Each row is followed by the group that its hidden value falls in (each part has its own value, ranges and names):
[ -70   30  -72   84   55   26  -89   36  133 -271 -193 -130  265  151
  152  -87 -190   86  -41 -102   30   69  -98   12   75   32   -7  163
   17  -29 -166   35   52 -143 -130  102   19]
z778
[-118 -158   -4    6    1  -12 -160  -38  -18 -104   27  104  -77  131
  -20  133 -105 -129 -154  -45  -78   96   95  -53 -126 -296 -169  -98
   68  -23   -1   75  132  -62    6 -302  143]
z117
[  14  -79 -204   27   -8   -4  -11  -15   -1  -93  -70  -22  126    3
  129  -29  -48    2  -32    9   34   71    4   19  -83   13 -124  -45
  -56  -45  -60   38  -50    5  -33   23  -57]
Z110
[ -30  -81 -147   47   15  -77 -124   17  -25  -59  -71  -12   61   78
   96   59 -116   11 -168  -35   -2   12    5   -4  -31    4  -66 -106
  -24   15   -6   23  -88    6   -5   64   16]
Z774
[  59   40   14   96  129   71  337  -89 -224  210 -153   90   82 -154
    4  -11    8 -155  -15 -117   -1   23   69  151 -111   83  126   18
 -114  -19  -24 -145 -183  217  -64  251  101]
Z411
[  89   74   87 -197 -105  -85  -42  -34  -74  -41  -97 -139  -96   17
   21  -16  -33   28  -18  -97   -4 -277  168 -156  142   17  153 -429
   -5  146 -162   93  -51   84  374  -46 -183]
Z818
[ -29   21   87  -54   12  -44  -29  -26  -38   27   20  -58   58   12
   56   16  -79   34  -40 -111  -62  -72  -22   51   59  -26   21  -69
   59  -11 -121   52  -38  -28   92  164    0]
z778
[  57  206  191 -203  -66 -112  -19  -11   41  -61 -118 -227  239  100
   55 -142   31  137    1  -70  -98  -80   32  -47  296  201  223  -10
   18   37 -298   90 -117   63  104  230 -358]
Z110
[  15   23  -44 -123  -39  -22   39  -31   -7  -82  -16 -132  105   -4
  119  -87  -68   43   67  -98    3 -100   -1   -4   46  -44  -58 -180
    3  -16 -194   88   -1  -13  158  101 -154]
Z818
[  52  -72  -31  -64  -57   13   42  -66  -58   43   13   61   30  -50
   30   25   72  -89   -7   50  -59   90   76   44 -104  -38  -67  -39
  -28  -76  -50   51  -45   89    2  -99  -82]
Z110
[  -1  -64  -86  -34  -24  -29   23  -75  -78   23   -3  -12   31  -61
   66  -37   -1  -10  -19   15  -10   35  186  -88  -59  -42  -64 -144
  -41  -14 -108   55    9   24  100 -107  -28]
Z690
[ -14 -124  -70  148   56  232  212 -116  -14  -17  -48  146  113 -154
   68  -46   15 -161  134   43   17  286   75  105 -273 -131 -139  296
  -40 -196  -65  -16  163  -64 -219 -244  235]
Z556
[  -4  -79  -85   50   35  -23   88  -68 -150  190    5   71   43 -121
   61   36   -3  -69  -91   17  -45   85  146   34 -118   14  -13  -51
  -76  -64   -9  -29  -98  119  -21   37   76]
Z774
[  34  199  231 -140  -53 -129  -81   -3   43    9 -100 -230  213   69
   71 -113   -3  192  -40  -53 -102  -94   59  -65  325  257  285   45
   41   46 -278   78 -110   -2  111  248 -237]
z117
[ -60  -16  -47    8   57   48   85  -48   19  -55   70  -85  187  -63
  151 -104 -102   80  128 -122   18   10 -126  119  -25  -73 -174   75
   63 -104 -192   60   56 -175   16  240   36]
Z556
[ 165 -197  229  -27 -135   99  -56  -45  -33  289  193  410 -108  -63
 -130  364  309 -295 -101  244 -259  316 -225  456 -290    4  -73  422
   89 -263  255   30 -225  163 -339 -116   16]
Z556
[-167 -213   23   33   41   71 -131  -59  -24 -191   25  201 -152  184
  -90  191 -140 -263 -144 -110  -81  142   64  -19 -238 -506 -268  -94
  108  -35   41   67  240  -88  -38 -454  260]
Z556
[  56  -71 -161   -6  -26   54   69  -28  -18  -57  -63    7   89  -47
  116  -13  -25  -62   29   -3   28   43  -29   85 -119  -17 -105  -50
  -60  -79  -50   28  -47   51  -24    5  -57]
Z818
[  83   62  165 -149 -114 -154 -179  -26 -117   58  -97 -126 -240    5
  -16   71  -56   80 -137  -73  -10 -366  295 -266  199   85  284 -517
   18  245 -103   88  -69   55  488 -114  -46]
z117
[ -20   27  -21   66   59   77   29   -4   81 -237 -174  -66  201  100
   92  -83 -112   13   36 -121   45   50 -126   72   11   -4  -47  162
   26  -19 -151   15   35 -124  -96  111   15]
Z411
[ -40  -14  -26  -16   13  -10  -10  -36   -4  -14   46 -100   95  -58
  137  -55 -110   98   46  -88    7  -64  -15   20   23  -29  -70  -63
   45  -41 -162   73   34 -129  115  145   37]
z778
[  15 -110 -153   59    8  194  222  -93    1  -73  -78   97  163 -102
   97  -74   22 -182  129   49    9  269   58   98 -252 -138 -166  189
  -90 -204  -85    2  115   38 -206 -239   47]
Z818
[ 162 -116  107 -106 -144   60    5  -37  -12  142   83  235   -1  -22
  -53  202  240 -228  -40  175 -188  225 -148  315 -189   13  -63  229
   16 -204  110   50 -191  197 -221  -89 -167]
Z818
[  25  -33   50   35   46   69  173  -88 -143  184   -6   94   14 -150
   18   40   15 -116    3  -39  -51   52   81  114 -122  -20   43   22
  -32  -79  -32  -36  -58  100  -21   46  125]
Z556
[  5 -63 -90  77  16  49  -8 -15   5 -37 -56   2  84 -40 120  13 -85   4
 -14 -24  24  38 -39  76 -74  15 -47  49  -8 -62 -46  19 -15 -58 -44  51
  96]
z778
[  68   45   55 -157 -103 -171 -159  -25 -101   -2  -88 -143 -149   32
   15   18  -43   93 -127  -59    2 -294  264 -260  174   75  175 -502
   -7  218 -127   96  -83   59  431  -68 -139]
Z690
[  21   40   90  -65    4   -1   65  -60  -45  -43  -21  -78   18  -20
   37  -61  -37   39   78 -137   20 -142   -7    5   55  -29  -22 -113
   60   55 -177   51    1  -93  201  132  -30]
Z411
[  -7  -60  -28   76   39   87   47  -39  -21  -37  -74   59   61  -23
   58   31  -64  -80  -11  -46   -2   81  -15   91 -114  -58  -42   79
   -5  -67  -36   -2   17  -20  -82  -23  127]
Z556
[  25    2  -72  -77  -19  -76  -83   41  -15 -137 -126  -59   57  155
   62   60 -115  -36 -136 -127  -19 -108 -102   58   38  -19  -11 -220
  -13   49  -36   35 -144  100   57  159 -155]
Z818
[  20    5 -109  -21  -10   59   37   11   80 -216 -157  -78  205   86
  132  -69  -95  -32   32  -71   20   46 -109   81  -16  -19  -63   47
  -33  -72 -132   39    0    2  -86   48 -119]
Z818
[  55  -21  -13  -65  -47  -87   -6  -47  -96  134   13   -9   38  -60
   49   19   53   14  -77   36  -62   -4  108    1    6   98   36 -110
  -35   -9  -61   37 -146  104   81   80 -108]
Z690
[ -41  -91   55  -11   -9    3  -73  -45  -48    7   20   79  -58   32
   -5  109  -50  -95  -93  -36  -75   37   64   13  -83 -153  -53  -64
   50  -29  -17   51   39  -11   31 -144  105]
z778
[ -77   13 -192   52   39  -41 -114   41  136 -332 -204 -164  323  204
  171 -133 -167  110  -77  -68   41  112  -58  -55   80   44  -86   95
  -24   -9 -185   54   16 -106 -133   97 -117]
Z690
[  55  -14 -123   27   63   -1  245  -75 -212  216  -87   62  102 -150
   57   -6   24 -126  -65  -29  -28   64  131   93 -124   77   57 -102
 -157  -58  -12  -88 -204  281  -50  173  -27]
Z110
[   0  -77 -106   59   46  -27  105  -67 -167  207   -4   74   48 -130
   65   39   -6  -71 -105   12  -39   81  145   42 -123   31   -7  -65
  -91  -60    4  -44 -125  143  -28   72   76]
Z774
[  11  -15 -150  120  108  -36  180  -48 -210  226 -135   41  120 -131
   87    5  -52  -71 -151  -38   -7   60  159   49  -87  138  112  -69
 -165  -24    8 -122 -213  238  -79  217   85]
Z774
[  3 -72  -7   7 -20   6   5 -67 -70  89  20  30 -10 -93  58  27 -13 -25
 -27  17 -31  28 135 -18 -71 -27 -12 -57  -8 -44 -62  40  10  -2  65 -91
  82]
z117
[  57   49   29 -164  -81 -101  -59  -34  -66  -48  -69 -142  -51   18
   46  -33  -43   59  -28  -85    3 -228  159 -157  126   16   90 -391
   -4  127 -166   97  -45   46  334  -11 -169]
Z110

New part:
[-102 -245 -115  203  -31   58   58  132  -47   80  -21   41  -21   47
   71  170   21  -66  -16  -67 -138 -135 -107   40 -169  159  -58  -62
  166   74   98 -150   91  149  156   27 -208]
V
[ 184  150  202  -38   93  -94 -114  195  107 -115   43  158  -98 -124
   30  -40  305 -210 -226   96 -121  -72 -260 -131 -107 -130   38  285
  127  105  263  -31  -58 -180   70  160 -210]
M
[  64  125   33  -46   47 -114  -57  228  147   52  -35  135 -128 -269
  103   16  261 -170 -294  227  -97  -31 -196 -212  -39  -62  -52  411
   68   16  446   71   38 -182  138   18 -221]
V
[ -14  -70  151  100  -26  160  185 -155  -84   32  162  -98  243 -126
   93  -42 -289  152  -42    5  -62   47   38  -57   18  165  183 -185
    1   64 -105  -32 -216  -42  -33  -25   10]
F
[ 184  -25  101  -40  -53  193  136 -242  -19   34   48  -63  122  -20
   73  -33 -287  166  130  -69  -62   70  156  -82   13  163  167 -104
 -109   81   28 -137 -127  -46 -101  -43   97]
F
[ -18   18 -196  -30  -60  -51  -14  101   34  295 -154   -5 -147  149
  -15  -51  -85   19   -9  120   35  -36  245  -53  213   38 -240  111
  -72 -115  218  151   66  -64  180  -99  178]
V
[   4  106  -81   23  -42   19  191  -13  159  -37   95   10   30  -67
   74  -71  -18   84  -42  117  -26  171 -108   48   24   48  212   14
  -49   67    9  135   29  -93  -37 -156 -129]
Q
[ -73  -68  -15   79  -42  133  163 -128  -35  130   37 -118  179 -120
   90   -4 -274  167  -18   29   -8   46  146  -65   61  183   89 -101
  -48  -63   22   41 -118  -13   -9 -111   92]
H
[ -15  155  -37   29   -7  -15  183  -45  128 -159  150   23   77  -52
   53  -92   27  115  -20   42   11  175 -112  214   28  -11  251  -72
  -53   60  -85  204   11  -86  -87 -145 -105]
Z
[ 223  180  106 -115   53  -90 -111  170  161    6  -52  136 -172 -118
   39  -55  244 -177 -194  165  -95  -28 -137 -223  -25 -106  -30  386
   32   48  390   -1   -7 -211   81   76 -122]
Q
[  67   54  -50 -139  -66   37   53  -37  -35  100  -58   -1  -84  319
 -149  -24 -148  155   94  -34   36 -112  228   70  295    2 -100 -135
  -75  -28  -24  130    6 -119   77   59  232]
Z
[-100 -200 -114  197   -7   72   82   50  -20  -21  -34  -34   22   20
   58  163   13   25    1 -109 -121  -90  -77   87 -183  109    1 -111
  117  -10   56  -91   60  161   69  -19 -133]
H
[-129   16  -97  209  -31   -8  170   45   93   86  144  -28  117 -115
  153 -145  -85   10  -84  162    1  213  -71   79  -19  116  160  -21
    2   43  -65  147  -43   -4   25 -229 -125]
W
[ 193  171  198  -99   74  -41  -96  129   96 -100   56  187  -51  -52
  -24  -39  244 -170 -121   39  -41  -94 -183  -80  -32  -56  105  219
   94  108  193  -30  -55 -202    4  193 -127]
S
[ -79   57  -62 -137  -26   26   26   80  -24   94  -72   49  -36  246
 -221   86  -21   97  -18  -25   88 -273  123   29  309   36  -76  -92
   47 -123    8  189   23 -156  101  189  187]
S
[-115   45  -24  162    5    1  167   -9   60  -47  147  -58  149 -120
  100  -97  -55   82  -97   79   -8  152  -78  121  -15   43  180  -89
    5   -2  -94  173  -76  -24  -19 -156  -79]
F
[ 277  159  104 -136   35  -79  -88  117  146  -26  -63  124 -205 -120
   70  -36  220 -126 -157  138 -139    6 -118 -193  -50 -127  -53  369
  -17   87  422  -31   18 -183   72   36 -141]
Q
[ 187  239  197 -129   86 -108 -114  147  111  -95   44  179  -84 -107
   -9  -82  272 -158 -189  106  -30  -58 -156  -76   23 -133   43  284
   49   69  253   75  -57 -247   28  144 -101]
S
[ 253  197  134 -170   57  -90  -80  176  173 -123  -30  180 -209 -107
    4   21  334 -151 -209  123 -146  -74 -257 -179  -50 -160   15  362
   61  108  387  -12   45 -235   67  143 -225]
F
[ 265  174  213 -125   49  -55  -66  130  123  -66   38  150 -130 -130
   41  -56  214 -152 -206  148 -141  -27 -215 -218  -37 -110   45  313
   52  150  308  -47  -60 -241   61  131 -192]
F
[-243   42 -245  157   48  -14  -60  163  145  282 -119    7  137  -92
   14  -46   37 -142  -32   74  208  -49  147  -79   27  230   62  178
   82 -314  164  147    5  -12   18  -77  188]
V
[  72   79   31  -94  -37   11   26  -13  -40  109   -1    4  -39  236
 -107  -97 -137   92   28   16   35  -73  190   30  262   -6  -76  -89
  -51   -8  -33  129  -73 -144   79   58  206]
Z
[ 254  141   35  -99   46 -124 -149  193  177   47 -104  186 -239 -196
  138  -20  301 -236 -163  165 -123   16 -126 -208 -123  -87  -99  506
    5   81  569  -66   88 -149  105   -7 -198]
V
[-247   23 -172  188   69   19  -77  166  107  227  -93  -29  178   41
  -81  -62   22 -144  -19    8  211 -128  126  -68   31  209   92   51
  149 -326   -5  121  -81   -8    3   36  247]
Q
[ -84   49    2   84   -8   48  177   -5   59  -68  145   -7  136  -29
   13  -36  -43   84  -60   32   -5   48 -115   93   34   72  226 -128
   46   35 -132  125  -54  -71  -28  -31  -83]
M
[ 220  -88  117   85   -2   38   18 -174 -121 -131   46  -49  -20   83
  133  -55 -113  111  145 -182 -159  100  126  233 -152  -53  -57 -161
 -102  149   24 -134  -67  132  -17 -107    8]
Z
[ 120  -69  134  182   26   27   12  -91  -86  -86  116  -37   77   46
  129 -128  -90   11   78 -119 -101  111   46  191 -164    2   39 -151
  -11  131  -81 -105 -138  106  -17  -82  -17]
Z
[-152   30 -122  152  -17  -17  158   39  100   75   82  -33  106 -203
  150  -68  -44   44 -123  158    8  166  -49   43   -4   98  121   43
  -15  -34   62  183   -7  -24   25 -223 -104]
W
[-277 -210 -102  287   39    5   66  250   -7  -41   17   15   52  -72
   29  221  183  -91 -205  -24 -126 -202 -299   56 -211   87    9  -64
  291  -39   35   -9   59  129  159   86 -294]
H
[ 173  -92  133   73  -20   53   78 -199 -151 -143   98  -49   21   58
  131  -37 -156  169  122 -167 -150  101  111  271  -99  -36  -29 -221
 -108  175  -31  -85  -75  112  -18 -110  -19]
S
[-106 -148   52  207   31  125   40   54  -63  -60  116   62  185  143
  -58   75    8  -74   73 -200    2 -180 -122  151 -138  202  204 -246
  226   63 -222 -136  -72   93  -22  186  -83]
S
[ -42   86   10   65   -4    3  174  -30   64 -103  144  -22   95  -83
   66  -69  -28  116  -82   60  -32  124  -97  131   25   -4  179  -86
  -17   47  -70  169  -45  -73  -27 -110  -95]
M
[  76  -37  -58  -50  -76  163  162 -192   15  100  -40  -83   68  -23
   58   35 -265  208  104  -25  -31   48  195  -72   72  168   83  -65
 -128  -21  112  -32  -24  -26  -51 -108  116]
H
[  78 -163  101  110  -77  179  184 -225 -135   95  105 -135  150  -54
  162  -44 -392  195   63  -28 -129  115  161  -26  -18  170   53 -203
  -90  123  -41 -125 -171   55    2 -133   30]
H
[-151 -204  -33  260   29   28   13  125  -79   29   -3  -48   58   23
   41   99   17  -47  -86  -73 -105 -137  -72   59 -159   76  -67 -114
  180  -40    1  -60  -40  144  132   39  -91]
Q
[-149 -175 -129  215   -4   40   76  155   29   24   -3   34   15  -22
   62  152   92  -72  -70  -26 -103  -99 -183   41 -182  139   36  -27
  180   19   75  -70   86  116  107    6 -233]
W
[-128 -170    4  222   18   69   91   75  -53  -71   68  -23   98   10
   25  121   18    2  -70  -95 -116 -119 -164   87 -159   92   74 -172
  184   29  -74  -67  -34  105   68   69 -165]
F
[  74   95  -40   69  -41   27  163  -39  159    1  124   16   46  -89
  142 -152  -56   25   -2  128  -34  253  -82   28  -39   80  233   49
  -70  126   13   54  -16  -68  -60 -206 -137]
H
[ -76   44  -57  120  -18   10  201  -25   95  -70  124  -43   99 -160
  129  -49  -34  108  -94   93  -51  177 -116  101  -40   38  187  -42
  -26   34  -14  151  -15  -26  -27 -191 -148]
Q
[-239   -6 -249  234   60   10  -95  134  119  295 -134  -42  170   -5
    5  -90  -13 -158   47    6  229  -40  217  -40  -25  253   57  105
   88 -343   77   93  -44   66  -10  -90  270]
W
[ 166  136  -17 -140   21 -101  -55  244  212  -27  -97  190 -262 -138
   34   98  356 -167 -228  177 -147  -82 -268 -205  -59 -101  -47  427
   71   75  490    7  154 -190  129   77 -290]
W
[ -13 -196 -135  147  -30   81   56  110   43   25  -41   88  -53   42
   68  184   88  -92   48  -91 -137 -103 -158   19 -228  176   43    8
  149  104  148 -211  146  130   78   29 -254]
V

[ -98  -25   55 -136  -48  -59 -140 -221  -54   82 -157  -27  154  334
  185  -57  245   48  104  -37 -115  -69  -47   86 -167  -72 -133  203
  121  145 -119  -45  -57  115 -187   38 -116]
X
[  10  -29  108  -22   -6 -221 -349 -257   89   84   78  -74   60   -1
  159 -110  -44  -89   90 -297  192   99  -30   20  -74  172  -26  -45
   16  196 -193  154  -79   94 -297   92  -18]
R
[  82  176  -23  -31  -20  205  -47  290   13  117  -84   92 -191  -58
 -112  -70 -175 -171   58   -4  -54  166  140  -79   61  141  121   37
   78  -29  -54  -51  114  134  174  -45  -34]
B
[-149   68  -28 -104   22  -19   -2  116  137  340   23   -7  -59  120
    4 -236 -113  143 -226  -58  -90  -49  -57  -40  -11 -152   67   -9
  -23  -16 -111 -345  125  -28 -151    3  -49]
B
[-119  -57  297  145    0   -4 -202 -197 -131  -34  -11  -66  231  104
  168   -2   45  -15  139 -153  188   -8 -127  119 -202   53 -143  274
  162   34 -101  240 -307 -105 -308  -99  -70]
C
[-212  105  139  122   88  175  140  137   34  298   18  -16   79  153
    5 -197  -43  231 -294  -24  -28  -71 -197  -17 -112 -248   42  300
   18 -160  -27 -275  -44 -164  -59 -189 -140]
P
[  -6   88   -6    3  112 -216  -38 -421   32  123 -107 -169  -16  199
  268  -78  246   14 -144  -66   58  112 -190   83 -248  -95   20  125
  -57  140  -63  -59  -80  114    2   -6 -114]
U
[ -24   30  133   78 -119  318 -194  299  -22 -134   48  129   57  -91
 -241   38 -160 -116  472  -64  -56   -8  196    7  140  300  -59  146
  354  -73   14  273  -24   69 -111   45  -20]
P
[  71  248   -7  -80   52  271  170  352  -62  361 -153   59 -217   95
  -22 -187 -120   -8 -327  110  -99  135   32 -148  -90 -140  157  196
  -53  -67  -68 -371  150   28  334 -191 -128]
B
[ 175  262  -29   -5  141   52   56 -101  -34  229 -220  -32 -119  134
  216 -124  148 -129 -302   -7   53  300  -84  -87 -236  -94  163  263
 -192   87 -112 -180   34  217  402 -184 -174]
A
[   6  148  -32  -14    9  322   42  241   42   59  -43  102   55   95
 -129  -85   77   53  103   70 -192    0   95  -69   11  -27   33  318
  119  -70   12 -119  131  176  160  -19 -141]
P
[-175  -10  189   73  -21   17 -208   99   96  199  118   28  102  -13
   -4 -174 -232   38  -15 -265  123  -18  -67  -10   19   52    0   48
   67  -30 -154   -6  -74 -106 -340  -49  -24]
D
[ -29   97  177  136   38  -69  -51 -126  -87  141  -69 -130 -176    7
  115  -32 -124 -110  -98 -109  179  156 -146   76 -151   94   46   14
   98   11  -31  102 -195 -125  -31 -122  -30]
U
[-185 -157  120 -107    3 -204  -94 -130 -111   50   67 -171   22   87
  118  -54  -69  137   19  105   51 -193  -28  163 -190 -104 -166  -58
  162   40  -69  -63 -156 -255 -529   95   78]
B
[-277  -51   94  -24   31 -216   93 -432 -189   65 -264 -209   36  435
  300   42  301  126  -74  162  -98 -137 -276  288 -337 -266 -162  149
  173   29   17 -100 -270 -164 -268  -66  -60]
B
[ -87  -53  -65 -132   78 -264  -56 -164  108  127  156 -193  -75    6
   71 -147  -27  174  -94   50   19 -109  -23   70 -113 -111  -30 -132
   17   75  -47 -194   41  -75 -346  196   47]
U
[ -58  159  -68   86  103  124   59   55   93   37  -69   19    0   33
   -5  -63   70  -16  -25   39  -53   91  -46   16  -43  -73  102  207
  -14 -102    3 -120   33  130  105  -74  -74]
D
[-173   66  127  200  -11   60 -186  -53  108    5  -35   55  125   37
    6  -27  -31  -98  180 -260   63   86 -120   78   38  140   25  144
  126  -56  -61  178 -135   71 -154  -82  -61]
D
[  42  190   92 -107 -131  301   34  420 -132  344 -186   96 -318  115
 -140 -115 -257 -105  -54   10 -162   94  111 -107   43  119   77   30
  225  -17  -40 -148  112  -24  227 -113  -93]
R
[   4   29   35  -31   13  -19   19  100  -70   54   84 -145 -270 -115
  -86  -34 -209   14   43  137   29  -19   82   53  -58   76   -2 -118
  206  -25   60  -16  -18 -165 -123   93   64]
G
[ -70  -45 -195  -29   58 -243 -139 -176  167 -240  108 -132 -109 -163
  -49   63   -9  -69  327   99  -15  -17   99  183   43  135   -3 -244
  131    9   56  104   22  110 -321  287  157]
R
[  28  137  -16  -53  -43  151  -62  317   42  166  -19   66 -231  -83
 -149 -104 -267 -119   41  -22  -54  105  137  -69  100  147  110  -74
  112  -36  -50  -82  128   51   51    5    5]
A
[ 128  244  -27   -4  159  251  189  388  -35  261  -18   16 -211 -118
  -40 -186 -198  -13 -371  172   49  173   66 -161 -119 -153  200  187
 -157 -129  -55 -352  129  -23  310 -189  -61]
X
[-112   44  240   65   13 -139  -88 -223  -23  343  -15 -146  -47  182
  190 -172  -55   81 -242 -248  146   44 -244   28 -188  -38   -7   75
   61   91 -113  -39 -165 -165 -161 -107 -121]
G
[  52   94 -200  -47    1   12 -189  163  240  -86   91   62 -154 -230
 -191  -36 -169 -178  297  -47  -53  123  219  -15  205  258  127 -189
   74   -3  -24   52  200  267  -51  206   86]
A
[ -56   29 -113  195  147    2  -82   -4  172 -347  180  -52   46 -316
 -125   76  -44  -80  326   89  102   50   80  130   51  125   54   25
   70 -159   90  186  -47   99 -191  126  115]
C
[-141   71 -105    0   70  202  243  248  -45  -67  -25  -44 -104   11
 -167   17    4  132   76  390 -218 -142   68  107  -43 -162   -9  136
  202 -224  164 -210   44  -90  -25   28   27]
C
[-162  136  -61  -72   -6    4  121   -8   52  299 -184  -40 -179  279
   26 -119   56   90 -167   33 -224  -15 -132   53  -47 -139   59   26
  100  -24   10 -290   76   17   49  -35  -99]
R
[ -16  121 -111  147   16  264 -144  361  278 -181  193  146   -2 -320
 -348  -21 -214 -116  400  -78  -47   83  212  -43  291  279  131   20
  146 -174   52  145  161  226  -26  124   42]
P
[-114   -1   96   85   40   22 -159   95  106   53  155   -1   84 -113
  -35 -119 -184   22   50 -135  125   -4   -3    8    9   48   13   56
   46  -62  -93   17  -48  -53 -287    6   16]
D
[ 138  217 -129 -173   64  211  126  443   43  323   -1   45 -289  -70
 -126 -227 -225    9 -276  158 -104  107  174 -191   -1  -88  186   21
  -84  -47  -68 -419  291   67  258  -26  -44]
A
[-159   17  250  -27 -167   16 -114  -45 -150  272 -180  -38 -116  296
   60  -52  -84  -20   50 -162  -67  -31 -116   87  -71  109  -98   19
  335   80  -59   65 -150 -143 -163  -72  -97]
U
[-266  -35   18  132  110  -14  144 -179  -45 -170  -10 -156  111  123
   29   75  193  184  119  252  -85 -182 -142  252 -176 -199 -113  210
  205 -164  149  -16 -193 -143 -274   13    1]
P
[  73  -19   -8   33  103 -301 -279 -365  152  -79  180 -172   16 -149
  138  -58   26  -68  128 -181  242  120  -10   60 -103  159    8  -75
  -29  169  -92  188  -66  130 -253  184   30]
G
[  77  -20 -124  -39  120 -253 -171 -181  182 -107  259 -180  -90 -249
    0  -66  -56    4  135    4  145   37  103   45  -40  110   29 -167
   -3   91  -18   55   57   86 -252  276   97]
G
[  21   55  168 -193  -36   68  179   -8 -337  324 -179 -171 -202  345
  135  -98   79  172 -234  238 -126 -102  -42   17 -333 -201 -125  205
  220   97    5 -247  -66 -225   73  -76 -149]
G
[-148 -174   76   67   26  -84 -239  -97   72 -280  273  -91  230 -153
  -65   27  -37   91  410    5   98 -180   86  157  -15  103 -162   35
  223  -30    4  236 -134  -63 -577  219  100]
P
[ -25  224   79   10  151  -26  209 -130  -74  478 -211 -130 -158  288
  272 -218   89   95 -611    3   40  153 -289  -39 -322 -316  130  238
 -174   20  -94 -395  -45  -77  251 -273 -196]
R
[ 182    0 -198 -232   11  -84 -166  -23   39 -164   65  -66 -121 -112
  -42    7   43  -97  316  175  -72   25  295   19  -22  157  -31 -101
  103  152  -23   33  164  247  -91  307   70]
R
[-304 -130  166  222   -7 -146 -290 -355  119 -215   89  -65  323   62
   71   57  109   22  398 -247  104  -96 -169  247  -22  128 -147  117
  236  -17  -24  354 -282   -6 -551   79    3]
P
